The symbols move the units like this.
mz: %>jb, $>hb, §>zd, &>rz, @>ds, +>gm, !>hc
hr: %>pn, $>gf, §>lp, &>gg, @>ms, +>fp, !>gd
hg: %>lh, $>rz, §>cg, &>hb, @>bp, +>jd, !>rh
cn: %>bc, $>bm, §>fz, &>fc, @>zn, +>ml, !>fh
jb: %>mz, $>hq, §>dc, &>jn, @>mf, +>nt, !>ph
pq: %>zs, $>lq, §>gm, &>bd, @>sd, +>zd, !>qn
cm: %>lb, $>fs, §>tj, &>rp, @>nr, +>nf, !>cr
tb: %>fj, $>ml, §>td, &>qb, @>fb, +>bm, !>mp
qr: %>gh, $>dh, §>lz, &>gb, @>sj, +>lj, !>zr
lg: %>tz, $>bf, §>ms, &>bb, @>lp, +>hz, !>dz
ct: %>gg, $>hm, §>pg, &>pn, @>fh, +>pr, !>zn
fp: %>gp, $>qn, §>tm, &>qc, @>qq, +>hr, !>lq
mr: %>mg, $>fc, §>mf, &>bm, @>dc, +>qb, !>mb
bl: %>fs, $>lb, §>pr, &>bq, @>cp, +>pg, !>hp
bc: %>cn, $>zr, §>bp, &>rr, @>cg, +>nz, !>dh
nz: %>ml, $>fj, §>jq, &>nc, @>md, +>bc, !>rc
fh: %>dh, $>gh, §>gq, &>sl, @>ct, +>gn, !>cn
jr: %>qp, $>nt, §>dd, &>hp, @>hs, +>hq, !>bq
mf: %>ds, $>gz, §>mr, &>qg, @>jb, +>qm, !>none
gn: %>rc, $>mp, §>cp, &>jj, @>pr, +>fh, !>ml
qg: %>rt, $>fz, §>bm, &>mf, @>jn, +>td, !>fg
gg: %>ct, $>sj, §>rh, &>hr, @>dh, +>qc, !>cg
bp: %>fz, $>rt, §>bc, &>dz, @>hg, +>jq, !>bb
dz: %>gz, $>ds, §>rr, &>bp, @>hb, +>bh, !>lg
rp: %>nl, $>tm, §>qn, &>cm, @>bn, +>hc, !>gm
nt: %>gm, $>jr, §>zs, &>cq, @>qm, +>jb, !>nl
ph: %>hc, $>nj, §>gr, &>nh, @>none, +>nl, !>jb
fg: %>lz, $>gq, §>gh, &>none, @>nh, +>cj, !>qg
nj: %>lp, $>ph, §>pn, &>pg, @>tz, +>bq, !>hq
hc: %>ph, $>lp, §>gf, &>nf, @>bf, +>rp, !>mz
dh: %>fh, $>qr, §>bb, &>ms, @>gg, +>rc, !>bc
tl: %>tj, $>pr, §>lb, &>hn, @>mp, +>hm, !>fb
gq: %>bb, $>fg, §>fh, &>tz, @>pg, +>cp, !>fz
bb: %>gq, $>lz, §>dh, &>lg, @>rh, +>sg, !>bp
qt: %>bn, $>dr, §>fm, &>cj, @>nl, +>none, !>qm
bn: %>qt, $>hz, §>qf, &>nr, @>rp, +>bf, !>ls
sg: %>cp, $>nr, §>rc, &>hz, @>fs, +>bb, !>jq
nc: %>fl, $>sd, §>bh, &>nz, @>lq, +>rr, !>qq
rt: %>qg, $>bp, §>zr, &>ds, @>rz, +>th, !>lz
qq: %>jj, $>qf, §>hz, &>rc, @>fp, +>ms, !>nc
nf: %>nh, $>rh, §>sj, &>hc, @>lz, +>cm, !>rz
cg: %>zn, $>ht, §>hg, &>gd, @>bc, +>md, !>gg
dd: %>lq, $>zs, §>jr, &>rq, @>fl, +>mn, !>gp
rr: %>fc, $>mg, §>dz, &>bc, @>gd, +>nc, !>ms
lh: %>hg, $>jn, §>zn, &>hq, @>fz, +>hp, !>pg
tj: %>tl, $>qc, §>cm, &>qn, @>lj, +>sj, !>bd
gp: %>fp, $>hn, §>bq, &>pr, @>jj, +>pn, !>dd
jd: %>hp, $>cr, §>md, &>qp, @>jq, +>hg, !>fs
hs: %>bh, $>qm, §>fl, &>nq, @>jr, +>gz, !>dr
cp: %>sg, $>cj, §>gn, &>dr, @>bl, +>gq, !>nq
ht: %>sq, $>cg, §>rz, &>zd, @>zr, +>bd, !>sj
zd: %>dc, $>gd, §>mz, &>ht, @>mg, +>pq, !>gf
pr: %>qc, $>tl, §>bl, &>gp, @>gn, +>ct, !>rq
dr: %>hz, $>qt, §>jj, &>cp, @>bq, +>tz, !>hs
ds: %>mf, $>dz, §>mg, &>rt, @>mz, +>ls, !>bf
qb: %>sd, $>fl, §>qm, &>tb, @>zs, +>mr, !>fm
fb: %>bd, $>rq, §>cq, &>zs, @>tb, +>sq, !>tl
qn: %>hn, $>fp, §>rp, &>tj, @>qf, +>gf, !>pq
fj: %>tb, $>nz, §>th, &>sd, @>bd, +>zr, !>lj
cj: %>nr, $>cp, §>mp, &>qt, @>lb, +>fg, !>td
zn: %>cg, $>sq, §>lh, &>mn, @>cn, +>rq, !>ct
gf: %>gr, $>hr, §>hc, &>sj, @>gb, +>qn, !>zd
bh: %>hs, $>ls, §>nc, &>jq, @>qp, +>dz, !>hz
gh: %>qr, $>fh, §>fg, &>mb, @>hm, +>mp, !>bm
qp: %>jr, $>gm, §>lq, &>jd, @>bh, +>hb, !>tm
dc: %>zd, $>mn, §>jb, &>sq, @>mr, +>zs, !>gr
zr: %>bm, $>bc, §>rt, &>mg, @>ht, +>fj, !>qr
lp: %>nj, $>hc, §>hr, &>rh, @>lg, +>tm, !>hb
pn: %>hr, $>gr, §>nj, &>ct, @>sl, +>gp, !>mn
nr: %>cj, $>sg, §>lj, &>bn, @>cm, +>lz, !>th
fc: %>rr, $>mr, §>gz, &>cn, @>mn, +>fl, !>sl
jq: %>nq, $>th, §>nz, &>bh, @>jd, +>bp, !>sg
th: %>td, $>jq, §>fj, &>ls, @>cr, +>rt, !>nr
bd: %>fb, $>md, §>cr, &>pq, @>fj, +>ht, !>tj
nl: %>rp, $>bq, §>hn, &>lb, @>qt, +>ph, !>nt
lq: %>dd, $>pq, §>qp, &>md, @>nc, +>gd, !>fp
sd: %>qb, $>nc, §>ls, &>fj, @>pq, +>mg, !>qf
ms: %>sl, $>gb, §>lg, &>dh, @>hr, +>qq, !>rr
rq: %>md, $>fb, §>hp, &>dd, @>ml, +>zn, !>pr
nh: %>nf, $>pg, §>hm, &>ph, @>fg, +>lb, !>jn
ml: %>nz, $>tb, §>nq, &>fl, @>rq, +>cn, !>gn
qc: %>pr, $>tj, §>fs, &>fp, @>rc, +>gg, !>md
sq: %>ht, $>zn, §>jn, &>dc, @>bm, +>fb, !>hm
bm: %>zr, $>cn, §>qg, &>mr, @>sq, +>tb, !>gh
hb: %>hq, $>mz, §>gd, &>hg, @>dz, +>qp, !>lp
mn: %>gd, $>dc, §>hq, &>zn, @>fc, +>dd, !>pn
rh: %>pg, $>nf, §>gg, &>lp, @>bb, +>fs, !>hg
mg: %>mr, $>rr, §>ds, &>zr, @>zd, +>sd, !>gb
rc: %>gn, $>lj, §>sg, &>qq, @>qc, +>dh, !>nz
lz: %>fg, $>bb, §>qr, &>bf, @>nf, +>nr, !>rt
ls: %>qm, $>bh, §>sd, &>th, @>gm, +>ds, !>bn
sj: %>hm, $>gg, §>nf, &>gf, @>qr, +>tj, !>ht
qf: %>fm, $>qq, §>bn, &>lj, @>qn, +>gb, !>sd
gr: %>gf, $>pn, §>ph, &>hm, @>mb, +>hn, !>dc
gz: %>dz, $>mf, §>fc, &>fz, @>hq, +>hs, !>tz
hz: %>dr, $>bn, §>qq, &>sg, @>tm, +>lg, !>bh
fz: %>bp, $>qg, §>cn, &>gz, @>lh, +>nq, !>gq
bq: %>tm, $>nl, §>gp, &>bl, @>dr, +>nj, !>jr
fl: %>nc, $>qb, §>hs, &>ml, @>dd, +>fc, !>jj
hp: %>jd, $>cq, §>rq, &>jr, @>nq, +>lh, !>bl
hn: %>qn, $>gp, §>nl, &>tl, @>fm, +>gr, !>zs
lb: %>cm, $>bl, §>tl, &>nl, @>cj, +>nh, !>cq
gb: %>mb, $>ms, §>bf, &>qr, @>gf, +>qf, !>mg
zs: %>pq, $>dd, §>nt, &>fb, @>qb, +>dc, !>hn
cr: %>cq, $>jd, §>bd, &>gm, @>th, +>rz, !>cm
gm: %>nt, $>qp, §>pq, &>cr, @>ls, +>mz, !>rp
md: %>rq, $>bd, §>jd, &>lq, @>nz, +>cg, !>qc
jn: %>rz, $>lh, §>sq, &>jb, @>qg, +>cq, !>nh
td: %>th, $>nq, §>tb, &>qm, @>cq, +>qg, !>cj
bf: %>none, $>lg, §>gb, &>lz, @>hc, +>bn, !>ds
hm: %>sj, $>ct, §>nh, &>gr, @>gh, +>tl, !>sq
qm: %>ls, $>hs, §>qb, &>td, @>nt, +>mf, !>qt
lj: %>mp, $>rc, §>nr, &>qf, @>tj, +>qr, !>fj
fm: %>qf, $>jj, §>qt, &>mp, @>hn, +>mb, !>qb
cq: %>cr, $>hp, §>fb, &>nt, @>td, +>jn, !>lb
fs: %>bl, $>cm, §>qc, &>tm, @>sg, +>rh, !>jd
hq: %>hb, $>jb, §>mn, &>lh, @>gz, +>jr, !>nj
tm: %>bq, $>rp, §>fp, &>fs, @>hz, +>lp, !>qp
nq: %>jq, $>td, §>ml, &>hs, @>hp, +>fz, !>cp
pg: %>rh, $>nh, §>ct, &>nj, @>gq, +>bl, !>lh
sl: %>ms, $>mb, §>tz, &>fh, @>pn, +>jj, !>fc
mb: %>gb, $>sl, §>none, &>gh, @>gr, +>fm, !>mr
jj: %>qq, $>fm, §>dr, &>gn, @>gp, +>sl, !>fl
gd: %>mn, $>zd, §>hb, &>cg, @>rr, +>lq, !>hr
mp: %>lj, $>gn, §>cj, &>fm, @>tl, +>gh, !>tb
rz: %>jn, $>hg, §>ht, &>mz, @>rt, +>cr, !>nf
tz: %>lg, $>none, §>sl, &>gq, @>nj, +>dr, !>gz

In the rows, 150 means zero.

The rows follow the links: the fewer symbols apart two units are, the more alike their rows tend to be.

Some units and rows for them; each showing differs a little:
sd:  146   122   137   209   165   168   131   148    80   213   204   190   189   128   121   172   164   180   132   129   164   172   180    94    71   129   180    81   184   208   133   151   160   211   174   122    98   104   194    98    86   166   189    78   172   111   133   212   212   226   182   125   211   179   147
gq:  142   216   143   104    71   144   172   153   190    72    91   113   151   117   139   164    76   152   160   149   134   131   132   232   212   144   123   209   115    84   150   133   146   133   149   177   185   200   132   196   212   122    66   191   133   168   211    83    76   103   138   169   109   124   143
hq:  134   121   157    70    84   153   163   121   249   149   144   136    93   182   138   204   143   144   188   164   137   170   140   194   232   163   134   158   181   114   218   162   142   110    74   156   178   180   115   209   211   159   142   191   113   224   113    92    83    89   154   169   146   170   111
hg:  192   167   168   170   137   164   286   175   156   119   118   122   130   154   244   149   154   106   126   103   152   190    90   176   221   168   131   233   162   148   175   116   159   135    96   179   208    93   173   208   147   178   195   150   176   199   117   136    78   109   221    71   164   103   155
bq:  111   134   167    98   115   101   141   114   241   179   143   172   131   204   124    91   143   102   190   142   186   169   209   170   142   158   136   181   179   102   176   208   182   112    75   142   120   200    92   160   205   100    86   261   150   224   184   119   131   151    84   162   126   103   114
dz:  180   164   162   168    36   183   262    91   162   149   142   183   129   102   168   169   115   142   154    93   131   235   111   219   184   194   140   144   173   127   203    99   154   203   114   176   150   119   210   189   135   182   172   104   169   191   128   135    77   151   233    84   187   127   110
zr:  194   165   126   207   190   177   173   195    72   123   143   101   155    98   180   208   159   200   121   158   130   132    85   140   173   116   163   123   117   220   142    84   122   165   209   163   196   109   208   143   107   205   209    60   155    82   136   181   178   152   200   125   192   188   180
bd:  158   104   142   219   268   175   149   214    84   186   161   171   169   179   171   131   204   157    87   152   207   129   154    53   106   124   173   151   174   219   119   158   179   136   159   108   174    88   166   115   100   161   216   110   179   121   102   215   223   196   174   110   189   149   166
fj:  157   159   141   224   192   170   144   201    50   180   178   185   203   124   150   144   162   207    97   151   180   105   166    75    83   127   180   112   165   198    96   143   179   169   182   135   144    94   173   113   119   148   197    88   181    76   149   211   216   211   216   121   189   154   173
hm:  136   146   134   122   252   115    77   200   166   108   137    72   116   156   166   199   199   156   145   201   119    66   132   130   187   103   151   127    95   183   138   151   104   100   219   156   178   173   124   153   149   154   142   147   102   103   155   162   168    94    77   222   100   212   194
hz:  168   181   163   194    76   168   219    75   147   174   144   194   182   117   163    69    98   112   170    88   158   237   178   171   105   191   152   155   178    91   157   160   186   213   115   138    82   182   165   141   126   130   139   160   190   180   171   154   129   204   172    98   185    62   133
pn:  137   129   175    93   142   107   146    85   224    99   161   126   115   155   131   176   169    81   202   177   108   154   152   228   163   137   106   111   186   108   206   117   115    66   117   202   177   199    94   174   175   154   133   199   114   145   159   102    85    74    68   158   131   227   194
qb:  109   108   114   120   137   147    45   162   137   175   220   186   180   152    45   188   155   217   165   205   170   101   213   126   118   142   181    92   165   169   136   161   171   165   160   133   117   147   141   106   175   133   137   120   122   135   153   153   219   177   132   219   152   227   123
lb:  117   157   115   123   224   118    66   218   191   175   112   115   150   218   151   113   155   158   123   175   188    82   188   103   160   152   169   195   107   166   105   253   151   167   181   101   119   171   121   140   185    93   107   192   130   181   172   180   195   154   102   226    76   107   124
bm:  138   145   130   137   152   155    84   223   115   102   165   103   168   113   110   255   140   239   144   216   138    60   157   162   180   111   168   138   108   200   115   100   111   134   208   167   211   146   161   150   195   143   140   116    95    97   157   125   163   128   152   220   116   249   154
bl:  122   149   178   101   140   140   137   151   204   131    88   164   143   215   167    74   125   103   158   167   204   124   184   143   163   147   123   232   151    87    89   197   186   103   104   150   142   179    86   174   227   109    75   257   138   198   197    96   131   147   126   172    90    80   151
nh:  136   171   118   107   201   124    87   209   189   133    79    49   110   180   174   185   154   176   150   165   136    83   124   159   226   119   151   200    79   173   166   195    90   173   200   142   168   175   141   145   162   139   123   149   118   169   155   170   154    91    88   253    52   138   121
zd:  175   119   134   180   217   146   173   155   124   165   189   122    98   159   179   211   219   133   169   137   104   170    99   131   147   162   164    86   163   233   215   121    95   140   172   143   183    96   164   136    71   215   242    70   158   118    77   211   162   123   147   124   189   199   180
qp:  155   121   159   184   100   156   216   118   173   213   155   218   139   192   173    85   169   113   152   105   178   223   155   126   126   199   142   192   208   141   163   176   205   145    40   111   136   125   138   173   123   143   198   160   182   228    87   149   133   191   198    85   211    61   114
nt:   87    83   122   131   160   131    65   199   187   217   178   134   111   215   102   184   160   196   155   173   185   106   198    88   163   168   196   147   147   170   142   242   152   189   144    93   127   145   117   140   172   126   142   164   136   220   120   177   211   164   125   232   114   142    64
ph:  126   140   121    92   193    99    70   169   220   190   130    79    92   177   140   198   156   155   192   164   116   129   124   176   201   162   167   143   111   172   210   217    71   176   195   124   122   210   143   161   145   148   139   154   105   188   137   166   142   106    81   245    79   166   117
dc:  131    93   127    96   187   124    65   168   165   157   205    99    96   167   108   258   191   171   177   203   123    99   144   164   174   139   173   101   136   209   200   146    79   106   170   153   180   147   137   150   154   188   170   136   114   124   109   151   171    91    97   201   131   252   149
fm:   87   141   144   117   172   126    28   121   131   175   193   161   177   148    55   152   132   190   158   202   160   104   220   130    66   134   174    72   131   150   125   170   143   170   199   140    98   182   128   101   166   107   114   162   126    98   194   161   202   180    88   230   149   193   149
hc:  197   161   142   174   225   138   173   149   162   201   133    71   103   161   213   163   171   111   166    81   121   197    87   157   173   182   159   138   101   192   215   200    76   228   198   119   101   170   192   148    59   200   189   110   168   166   102   206   155   147   110   162   137   124   135
rp:  151   142   142   188   223   130   137   165   154   241   140   137   128   192   183    74   187    91   134    93   159   180   146    93   111   186   167   135   138   185   146   227   139   223   179    92    65   140   165   131    64   154   169   127   187   195   129   228   207   209   113   164   164    76   135
sj:  208   186   156   180   282   130   171   168   101   152   134    82   132   154   228   145   200   114   127   131   107   143    76   100   163   131   137   128   107   207   157   132    86   144   222   172   182   128   189   133    78   191   208   106   166    86   149   210   167   126   114   131   154   165   212
gg:  200   176   198   158   204   153   240   112   139    72   120   139   146   132   246   107   168    64   133   104   126   195    87   155   152   135    88   176   146   147   151    95   133    69   148   207   191   152   140   170   127   178   179   153   175   115   151   141    97    96   132    59   163   145   247
jn:  148   126   113   128   184   129    95   247   197   141   125    67    96   180   175   218   155   201   156   191   159    66   147   131   250   133   178   193    94   203   176   183   112   146   175   137   193   139   156   188   178   142   148   141   101   199   116   158   168    87   154   239    81   163    90
nc:  131   141   172   202    84   186   218   107   101   173   217   257   197   126   119   110   156   144   152   122   154   239   183   151    76   149   148   114   221   104   119   111   201   139    87   163   144   114   152   133   142   165   176   136   186   138   145   127   163   210   194    63   240   162   176
th:  179   166   114   230   154   195   161   215    88   195   130   157   183   142   173   148   129   200   123   113   192   126   153    89   142   156   186   174   131   182   112   175   156   244   182    97   104   101   202   133   123   146   189    87   176   153   145   201   222   215   235   170   146    93    97
tb:   96   116   117   153   168   153    53   214   112   129   182   166   188   151    87   178   122   238   123   222   197    51   216   122   112   106   177   126   149   183    70   152   174   147   185   137   179   125   132   116   207   119   124   136   121    98   174   144   220   182   158   215   111   201   142

Each walk starts at a row. The symbols on each line, taken left to right, move it on to the next unit.
Each answer is a row, close to the row of the unit it stands for.
start  182   150   138   197   161   167   163   134    85   190   195   148   159    84   129   233   171   163   156   133   101   174    94   161   153   164   185    66   128   198   195   100   101   192   209   150   162   124   213   117    70   205   214    42   152    97   101   176   180   161   166   125   208   212   150
§ % § § +   99   109   114   122    98   136    67   199   158   216   193   174   170   160    64   196   110   217   162   188   184   110   220   146   138   153   198   136   130   162   154   205   163   217   164   105   104   155   153   115   180   128   112   137   129   196   160   152   204   191   163   233   122   155    51
$ % + + ! ! ! @  165   155   179   177   140   143   212    82   170   202   124   193   137   171   194    50   168    68   152    85   160   253   151   128   107   183   109   174   194   110   167   179   202   183    77   150    86   159   149   150   117   137   146   182   190   211   151   171   114   179   151    96   181    68   145
start  155   141   146   211   283   136   141   178    88   174   151   140   190   178   200    96   197   125   108   151   178   141   148    48    85   130   143   128   140   212   107   178   156   129   180   129   127   108   156   107    71   151   185   124   178    98   144   210   209   194   124   146   174   125   202
% & $ $ @ $ % $  149   167   143   206   203   153   136   112    83   209   181   188   182   116   139   101   159   148   144   117   143   184   160   115    60   162   169    48   147   188   122   156   142   201   216   124    55   161   169    93    62   151   163   108   188    82   171   219   199   222   122   149   199   156   179
& + + § +  186   241   135   196   206   155   176   176    97   151    97    74   161    94   205   149   126   177   137   105   103   156    61   155   181   162   151   159    77   181   154   145   109   237   245   136   135   158   229   144    87   158   158    83   166   136   155   183   156   166   181   152   122   113   131
start  109   135   102   132   118   150    76   225   139   157   147   164   180   151    98   178   110   225   127   199   205    67   198   109   161   149   193   167   106   169    82   193   157   189   166   104   138   140   142   120   179   102   116   156   129   165   182   149   203   170   186   238    95   136    68
% % $ @ $  117   105   115   123   179   136    70   251   173   177   130   128   151   222   140   158   154   207   148   178   202    57   191    87   157   138   187   209   131   188   120   225   151   157   142    94   156   115   109   136   193   113   132   176   143   194   146   150   201   165   162   230    77   151    87
§ + ! § $ @ %  212   231   161   175   115   174   258   121   134   108    90   132   151    94   208   124   115   134   144    78   130   212    63   216   195   174   119   202   114   121   157   113   158   176   169   193   161   171   207   179   146   156   148   153   185   154   190   129    85   143   199    77   129    68   169
start  162   188   158   185    84   210   245   160   106   132   123   218   201   139   182   105   105   157   115   103   203   195   166   152   130   160   139   204   173   121    99   138   225   176    94   150   138   119   149   152   163   117   157   161   181   178   166   137   147   206   269    78   179    65   130
$ + $ % &  129   153   137    86     5   141   149   118   218   122   175   176   126   124   102   221   125   191   191   173   140   160   159   238   225   173   146   162   152    97   212   131   149   145   106   166   167   187   155   174   220   136   104   186   121   204   148    95    84   113   159   159   128   191    89
$ $ + % § % + $  124   118   115   117   119   128    53   168   146   134   199   128   129   118    71   274   138   216   186   213   115    87   172   171   174   138   187    72   144   178   184   115    94   152   205   140   153   156   164   132   153   184   157    97   116   117   145   132   176   123   120   219   137   276   133
start  101   105   151   104    76   121   124   152   226   187   170   197   130   196    98   133   164   140   173   172   193   158   207   145   145   162   163   186   207   102   170   206   206   116    53   122   142   147    93   161   228   120   127   221   125   245   136    90   134   154   141   153   138   135    83
% % § $ % @ @  168   106   142   212   219   150   141   158   104   229   215   169   146   190   157   137   206   138   148   151   154   182   167    57    94   151   177    91   203   219   153   167   164   166   158   115   137    94   151   127    68   174   216   107   180   138    95   209   220   188   153   137   205   173   149
@ ! % § %  155   172   134   193   170   161   154   139   107   229   132   153   155   137   164    95   117   157   139   111   140   194   140   115   103   175   176   115   134   181   148   177   151   278   192   107    52   170   201   112    90   144   151   114   172   181   164   207   183   245   140   168   163    97   104
start  188   155   126   187   212   163   200   219   124   164    98    75   107   158   230   186   163   163   124   107   139   131    87   122   207   159   173   191   114   230   173   160   115   198   179   124   172    91   191   150   103   198   218    89   164   188    97   201   167   129   201   133   164   126   110
§ % + + $  141   125   157    98   146   136   156   168   188    57   153   143   121   159   131   198   182   152   151   203   144   116   144   181   192   109   127   180   164   133   156   103   146    29    94   185   256   146   100   174   211   167   164   194   110   152   155   100   103    61   148   143   128   210   194
% % @ ! & &  156   205   171    84   120   139   145   119   163    38   139   143   161   102   120   170   109   156   176   194   111   119   139   212   154   126   102   141   130    90   131   101   134    84   163   214   210   204   119   167   208   132    85   189   128   102   214    79    85    97   124   154   131   204   218
start  163   127   125   198   223   162   168   224   120   216   122   147   153   207   197   119   173   183   111   121   200   139   149    57   135   168   177   193   129   224   114   206   166   194   163   100   154    91   173   136   104   152   205   120   165   182   107   218   212   196   200   146   167    84   119
+ & % & & @ @ @  131   128   110    96    88   156    80   189   183   161   157   125   119   121   113   243   104   224   182   169   129   112   159   193   224   160   184   126   107   173   200   165   105   229   205   136   151   174   181   147   170   155   137   124   111   167   137   143   174   130   147   241   103   210    61
+ % + ! ! !  186   200   126   168   171   153   165   134   131   190   110    82   141    95   184   175   129   152   156    89   102   196    88   189   167   189   159   117    94   173   205   158    85   268   229   129    94   171   226   143    47   174   161    88   174   149   146   211   159   164   148   171   143   123   116
start  125   116   143   131   108   152   134   176   205   125   137   197   142   222   145   124   152   144   149   163   207   119   185   142   176   134   142   254   182   102   105   188   209   102    55   149   204   152    92   173   259   119   120   224   120   215   152   109   125   143   172   158   116   125   118
$ & ! + % + %  101   124   127   112   190   105    48   171   208   230   145   114   108   222   117   126   154   136   164   147   161   115   196   112   129   159   187   141   141   165   149   236   142   199   166    95    76   184   122   145   154   115   110   187   129   177   168   172   182   148    68   244    88   133   101
§ ! % % ! § § &  115   126   144   125   247   103    58   193   140   156   152   125   168   205   128   128   175   156   143   203   175    60   192    67   101   124   150   126   130   172    99   195   161    96   181   131   134   163   101   107   178   113   108   181   129   106   179   173   202   156    74   218   118   178   177
